Here is a tiny trained network, its code and every weight. The questions are about switching its units off for an input and a target symbol, where a switched-off unit gives its printed mean instead of its output.

import numpy as np


def w(rows, s, z=0):
    codes = np.array(rows[::2]) - 128.0
    scale = np.full(codes.shape[1], s)
    scale[-1] = z or s
    return codes * scale


def f(y):
    return np.maximum(y, 0)


def softmax(a):
    e = np.exp(a - a.max(-1, keepdims=True))
    return e / e.sum(-1, keepdims=True)


def log_softmax(a):
    a = a - a.max(-1, keepdims=True)
    return a - np.log(np.exp(a).sum(-1, keepdims=True))


def net(x, mask):
    ids = ['ΞΦΨβημτ'.index(c) for c in x.split()]
    T = len(ids)
    res = E[ids] + P[:T]
    u = 0
    for l in range(3):
        r = res
        for j in range(2):
            rows = slice(2 * j, 2 * j + 2)
            q, k, v = (r @ M[l][rows].T for M in (Q, K, V))
            z = softmax(np.where(np.tri(T) > 0, q @ k.T / 2**0.5, -1e9)) @ v
            o = O[l][rows]
            res = res + np.where(mask[u + j], z, o[:, -1]) @ o[:, :-1]
        u += 2
        y = f(res @ A[l][:, :-1].T + A[l][:, -1])
        res = res + np.where(mask[u : u + 4], y, B[l][:, -1]) @ B[l][:, :-1]
        u += 4
    return log_softmax(res[-1] @ U[:, :-1].T + U[:, -1])


Q, K, V, O, A, B = {}, {}, {}, {}, {}, {}
E = w([
[151,123,141,127,85,127,126,206,142,170,53],'Ξ',
[130,77,128,140,26,72,202,118,127,137,54],'Φ',
[121,88,23,198,115,123,143,111,86,140,45],'Ψ',
[87,143,78,97,128,134,59,137,151,49,148],'β',
[156,240,195,197,174,112,129,207,33,90,185],'η',
[164,5,253,102,149,111,115,92,170,117,71],'μ',
[144,96,164,133,61,118,189,133,172,145,69],'τ',
],0.011)
P = w([
[199,185,112,209,62,149,24,114,202,210,117],'0',
[206,27,135,161,77,254,156,188,109,92,148],'1',
[152,70,123,78,78,192,157,189,118,83,106],'2',
[104,90,122,82,101,131,124,165,153,84,79],'3',
[77,97,116,87,129,92,107,156,147,90,67],'4',
[54,101,110,102,147,56,129,153,168,116,72],'5',
],0.0051)
Q[0] = w([
[149,87,139,146,101,142,169,107,120,153,79],'0.h1',
[125,216,126,124,174,144,122,92,141,145,255],'0.h1',
[116,167,131,85,191,145,96,148,145,130,180],'0.h2',
[155,78,125,154,64,148,153,140,110,125,94],'0.h2',
],0.0087)
K[0] = w([
[135,52,176,140,124,63,197,99,129,158,93],'0.h1',
[86,62,23,31,63,241,28,47,241,19,142],'0.h1',
[86,223,140,121,142,169,50,184,160,135,233],'0.h2',
[179,28,112,174,66,90,185,55,122,177,3],'0.h2',
],0.0049)
V[0] = w([
[155,52,97,155,48,94,150,187,190,182,33],'0.h1',
[112,255,93,164,164,160,137,167,39,73,232],'0.h1',
[98,178,104,78,115,172,169,230,19,108,149],'0.h2',
[109,189,65,172,137,169,38,160,164,114,174],'0.h2',
],0.0043)
O[0] = w([
[155,139,158,124,58,253,97,90,95,94,155,252],'0.h1',
[81,101,124,137,156,46,132,90,215,165,158,40],'0.h1',
[141,77,97,144,106,92,177,134,197,89,108,94],'0.h2',
[113,110,159,162,130,114,43,118,134,60,119,159],'0.h2',
],0.0064,0.0036)
A[0] = w([
[129,255,124,134,121,160,94,168,80,130,154,253],'0.n1',
[150,105,92,154,81,154,122,111,71,109,102,252],'0.n2',
[85,122,83,139,175,1,96,93,171,130,109,131],'0.n3',
[113,114,164,134,146,80,94,92,189,136,96,178],'0.n4',
],0.0066,0.00063)
B[0] = w([
[213,117,153,179,14,150,127,15,176,97,244,187],'0.n1',
[91,81,136,169,125,219,136,113,129,162,128,254],'0.n2',
[162,158,2,106,112,55,124,66,112,112,112,193],'0.n3',
[190,115,115,93,101,78,140,42,158,99,138,164],'0.n4',
],0.007,0.005)
Q[1] = w([
[6,149,159,100,152,152,94,169,111,107,89],'1.h1',
[99,54,15,135,149,56,95,110,161,91,67],'1.h1',
[253,90,227,210,142,186,209,143,114,201,139],'1.h2',
[138,24,147,144,7,225,153,117,192,117,235],'1.h2',
],0.0049)
K[1] = w([
[127,37,193,159,191,192,185,194,71,181,46],'1.h1',
[39,112,53,80,207,73,174,188,120,85,50],'1.h1',
[182,73,129,115,52,204,119,30,140,185,87],'1.h2',
[72,72,78,157,116,167,131,153,130,239,1],'1.h2',
],0.0047)
V[1] = w([
[104,60,133,169,159,169,114,133,46,128,85],'1.h1',
[134,80,161,130,129,174,148,150,81,102,128],'1.h1',
[142,168,149,131,94,130,141,139,142,90,162],'1.h2',
[184,158,152,255,116,148,152,113,93,177,133],'1.h2',
],0.0065)
O[1] = w([
[94,56,116,103,255,192,71,135,137,170,126,179],'1.h1',
[69,49,116,134,175,180,96,206,151,132,118,184],'1.h1',
[131,156,114,147,75,126,70,144,151,140,91,173],'1.h2',
[190,163,160,177,124,153,92,67,114,196,217,252],'1.h2',
],0.0058,0.0037)
A[1] = w([
[160,113,146,173,134,174,80,102,123,179,190,82],'1.n1',
[146,93,189,98,156,150,120,120,140,99,192,245],'1.n2',
[152,210,106,154,105,77,158,105,92,136,145,170],'1.n3',
[106,121,124,125,255,131,133,148,89,181,109,2],'1.n4',
],0.0082,0.00081)
B[1] = w([
[135,154,99,73,96,82,160,100,104,81,146,254],'1.n1',
[186,218,155,138,85,119,96,103,158,125,149,187],'1.n2',
[130,125,164,128,59,164,66,151,98,187,165,180],'1.n3',
[2,82,145,95,219,113,98,166,123,116,36,142],'1.n4',
],0.0081,0.009)
Q[2] = w([
[172,198,143,129,141,116,55,150,152,48,198],'2.h1',
[169,159,253,118,143,92,124,150,131,231,87],'2.h1',
[154,131,95,125,122,107,158,116,149,72,150],'2.h2',
[2,60,63,166,196,119,122,114,129,132,102],'2.h2',
],0.0071)
K[2] = w([
[153,165,134,79,126,113,66,131,157,50,154],'2.h1',
[129,105,254,177,127,160,125,155,154,163,129],'2.h1',
[120,150,137,117,77,106,98,130,145,137,130],'2.h2',
[118,129,80,195,118,131,135,106,90,118,164],'2.h2',
],0.01)
V[2] = w([
[107,140,104,187,103,137,118,107,127,138,142],'2.h1',
[1,67,42,99,189,106,139,152,170,94,74],'2.h1',
[68,83,129,90,146,179,80,138,176,70,92],'2.h2',
[178,183,188,121,147,122,104,137,169,115,146],'2.h2',
],0.0054)
O[2] = w([
[170,94,176,198,131,183,130,119,182,176,138,162],'2.h1',
[205,211,117,36,60,114,170,41,43,110,151,5],'2.h1',
[172,67,79,162,70,195,109,157,154,102,64,101],'2.h2',
[193,160,2,62,105,94,223,101,38,135,97,158],'2.h2',
],0.0046,0.011)
A[2] = w([
[147,168,173,124,139,86,104,173,72,163,140,23],'2.n1',
[10,117,99,22,196,107,97,212,101,66,70,115],'2.n2',
[233,114,99,85,100,160,232,109,51,105,81,156],'2.n3',
[225,253,92,105,149,9,185,48,9,102,101,3],'2.n4',
],0.0054,0.0017)
B[2] = w([
[129,115,176,147,85,177,93,84,149,88,115,138],'2.n1',
[64,117,125,66,87,71,211,181,33,177,162,252],'2.n2',
[210,149,173,166,124,129,70,30,155,72,132,221],'2.n3',
[75,183,61,224,254,127,134,138,111,51,19,217],'2.n4',
],0.0078,0.0035)
U = w([
[103,118,128,23,48,65,197,148,34,176,185,154],'Ξ',
[170,153,70,151,193,106,131,129,119,200,128,22],'Φ',
[117,141,153,122,135,93,184,118,177,139,130,18],'Ψ',
[19,74,118,193,184,187,90,253,157,136,60,159],'β',
[124,164,135,145,177,79,149,111,91,80,106,77],'η',
[229,137,155,136,94,166,53,39,162,86,141,252],'μ',
[137,74,147,125,197,63,153,86,178,121,154,5],'τ',
],0.0056,0.0025)

Each question gives the input, a string of symbols that net reads in full, and the target symbol t.
The units are the heads (2 rows each of Q, K, V and O) and the neurons (one row each of A and B). Each row of codes is followed by its name. A weight is (code - 128) times the scale printed after its matrix; where a second scale follows, it is the last column's (O, A, B and U).
mask holds one flag per unit, layer by layer, with each layer's heads first. A switched-off unit (its flag False) gives its mean, the last column of its rows in O or B, instead of its output. The means were averaged over made-up inputs and are rounded, as every weight is.
A unit's drop is (log p(t) with every unit on - log p(t) with that unit switched off) / (log p(t) with every unit on - log p(t) with every unit switched off).
The circuit of an input: a set's keep is (log p(t) with only the set's units on - log p(t) with every unit switched off) / (log p(t) with every unit on - log p(t) with every unit switched off). Starting from the 12 units with the biggest drops (on a tie, the unit counted first), units are removed one at a time, each time the one whose removal leaves the highest keep (on an exact tie, the one counted first), for as long as the keep stays at least 0.8.
units of the circuit, in order: the units of the circuit, biggest drop first
unit that matters most: the unit with the biggest drop
top k neurons: the k neurons with the biggest drops, biggest first
top k neurons in layer l: the k neurons of layer l with the biggest drops, biggest first
heads that matter: for each layer, one digit per head in row order, 1 if its drop is at least 0.15 and else 0, layers parted by /
input μ μ η β Ψ, target Φ: top 2 neurons in layer 1 : 1.n2; 1.n3
input μ β Ξ β β, target Ξ: units of the circuit, in order : 1.h2; 2.n2; 2.h1
input μ β Ξ, target μ: heads that matter : 10 / 00 / 00
input Ψ τ μ τ Ξ, target μ: units of the circuit, in order : 0.n1; 0.h1; 2.n2
input η β τ μ, target τ: heads that matter : 10 / 10 / 10
input β μ Ξ β Ψ, target μ: units of the circuit, in order : 2.h1; 0.h1; 2.n3
input μ μ τ β β μ, target Ξ: top 2 neurons : 2.n2; 1.n4
input β β Ψ Ψ μ τ, target μ: unit that matters most : 2.h1
input β η β β β Ψ, target Φ: top 4 neurons : 1.n3; 2.n4; 0.n3; 1.n1
input μ β β β, target Ξ: top 2 neurons : 1.n1; 2.n2
input μ β Φ β β μ, target β: units of the circuit, in order : 0.n1; 0.h1; 1.h1; 0.n3
input τ τ β μ μ, target β: heads that matter : 11 / 10 / 10
input β μ Ψ μ β, target β: units of the circuit, in order : 1.h1; 1.n1; 1.h2
input Ξ β β β β β, target η: top 3 neurons : 2.n4; 0.n1; 0.n3
input Ψ Ξ β τ τ, target β: unit that matters most : 0.n1
input Ψ β Ψ β Φ Ψ, target Ξ: heads that matter : 01 / 11 / 10
input μ β μ β μ Ψ, target μ: top 3 neurons : 0.n1; 2.n3; 1.n1
input β β β β, target η: top 4 neurons : 2.n4; 1.n3; 0.n1; 0.n3
input β Φ Φ β τ τ, target β: heads that matter : 10 / 10 / 11
input β τ Ψ Ψ Ψ, target Ξ: top 3 neurons in layer 0 : 0.n1; 0.n2; 0.n4
input Ψ Φ Ψ, target β: unit that matters most : 0.h1
input β Φ β Φ, target β: top 3 neurons : 0.n1; 0.n3; 0.n4
input Ψ μ β Ψ β η, target μ: top 2 neurons in layer 2 : 2.n2; 2.n1
input Ψ β Ψ μ τ β, target β: top 2 neurons in layer 1 : 1.n1; 1.n2
input η β τ τ μ, target τ: top 3 neurons in layer 0 : 0.n4; 0.n2; 0.n1
